Below are the code and all the weights of a small trained network. Each question names an input and a class and asks about switching units off, where a switched-off unit gives its printed mean instead of its output.

import numpy as np


def w(rows, s, z=0):
    codes = np.array(rows[::2]) - 128.0
    scale = np.full(codes.shape[1], s)
    scale[-1] = z or s
    return codes * scale


def norm(h):
    return h / np.sqrt((h * h).mean(-1, keepdims=True) + 1e-5)


def f(y):
    return np.maximum(y, 0)


def log_softmax(a):
    a = a - a.max(-1, keepdims=True)
    return a - np.log(np.exp(a).sum(-1, keepdims=True))


def net(x, mask):
    res = np.array(x, float).reshape(1, 4) / 4 @ E
    u = 0
    for l in range(2):
        y = f(norm(res) @ A[l][:, :-1].T + A[l][:, -1])
        res = res + np.where(mask[u : u + 4], y, B[l][:, -1]) @ B[l][:, :-1]
        u += 4
    return log_softmax(norm(res)[-1] @ U[:, :-1].T + U[:, -1])


A, B = {}, {}
E = w([
[132,131,151,125,130],'x0',
[194,59,9,97,133],'x1',
[162,86,227,143,253],'x2',
[124,200,38,129,214],'x3',
],0.0047)
A[0] = w([
[65,255,221,146,137,122],'L0N1',
[125,232,80,81,201,26],'L0N2',
[185,102,170,190,204,112],'L0N3',
[111,195,105,37,205,6],'L0N4',
],0.0072,0.0021)
B[0] = w([
[66,163,89,117,160,253],'L0N1',
[142,92,225,46,59,221],'L0N2',
[147,244,62,121,2,210],'L0N3',
[158,58,206,58,108,188],'L0N4',
],0.0072,0.0052)
A[1] = w([
[109,152,120,114,76,165],'L1N1',
[227,196,173,169,186,176],'L1N2',
[255,81,76,171,144,135],'L1N3',
[149,201,124,113,77,4],'L1N4',
],0.007,0.003)
B[1] = w([
[184,151,128,121,112,254],'L1N1',
[116,124,2,121,35,174],'L1N2',
[123,153,15,36,194,213],'L1N3',
[193,153,77,145,75,182],'L1N4',
],0.0082,0.0042)
U = w([
[120,193,56,128,74,145],'0',
[129,171,136,35,107,137],'1',
[34,169,73,111,204,253],'2',
[173,86,201,33,94,154],'3',
[188,83,199,135,187,9],'4',
[138,5,226,253,248,1],'5',
],0.0066,0.0041)

Each question gives the input, the list of numbers given to net, and the class t.
The units are the neurons (one row each of A and B). Each row of codes is followed by its name. A weight is (code - 128) times the scale printed after its matrix; where a second scale follows, it is the last column's (A, B and U).
mask holds one flag per neuron, layer by layer. A switched-off neuron (its flag False) gives its mean, the last column of its row in B, instead of its output. The means were averaged over made-up inputs and are rounded, as every weight is.
A unit's drop is (log p(t) with every unit on - log p(t) with that unit switched off) / (log p(t) with every unit on - log p(t) with every unit switched off).
The circuit of an input: a set's keep is (log p(t) with only the set's units on - log p(t) with every unit switched off) / (log p(t) with every unit on - log p(t) with every unit switched off). Starting from all 8 units, units are removed one at a time, each time the one whose removal leaves the highest keep (on an exact tie, the one counted first), for as long as the keep stays at least 0.8.
units of the circuit, in order: the units of the circuit, biggest drop first
most important unit: the unit with the biggest drop
k most important neurons: the k neurons with the biggest drops, biggest first
k most important neurons of layer l: the k neurons of layer l with the biggest drops, biggest first
drop of u: that unit's drop, to one decimal
input [3,2,6,7], class 3: units of the circuit, in order : (L0N2, L0N4)
input [-7,-5,7,-5], class 0: 3 most important neurons of layer 0 : (L0N3, L0N2, L0N4)
input [-3,4,4,-3], class 0: 2 most important neurons : (L0N3, L0N2)
input [2,-3,4,7], class 3: 3 most important neurons : (L0N2, L0N4, L1N3)
input [4,5,6,-4], class 0: units of the circuit, in order : (L0N3, L0N2)
input [6,-8,1,-7], class 2: 3 most important neurons : (L0N1, L0N2, L0N4)
input [3,-7,2,-1], class 2: 3 most important neurons of layer 0 : (L0N1, L0N2, L0N4)
input [2,-7,7,3], class 0: units of the circuit, in order : (L0N3, L1N2)
input [-4,7,3,-7], class 2: most important unit : L1N3
input [2,-4,6,-4], class 0: units of the circuit, in order : (L0N3, L0N2, L1N2)
input [2,-8,-1,-2], class 2: units of the circuit, in order : (L0N1, L0N2)
input [5,7,0,-7], class 2: 2 most important neurons of layer 1 : (L1N3, L1N1)
input [7,-1,8,2], class 0: 2 most important neurons : (L0N3, L1N2)
input [2,-7,-3,0], class 2: 2 most important neurons : (L0N1, L0N3)
input [2,-7,0,-7], class 2: 4 most important neurons : (L0N1, L0N2, L0N4, L0N3)
input [4,6,7,-5], class 0: drop of L0N3 : 0.3
input [1,3,-3,8], class 3: drop of L0N2 : 0.6
input [-8,2,8,-6], class 0: drop of L0N4 : 0.1
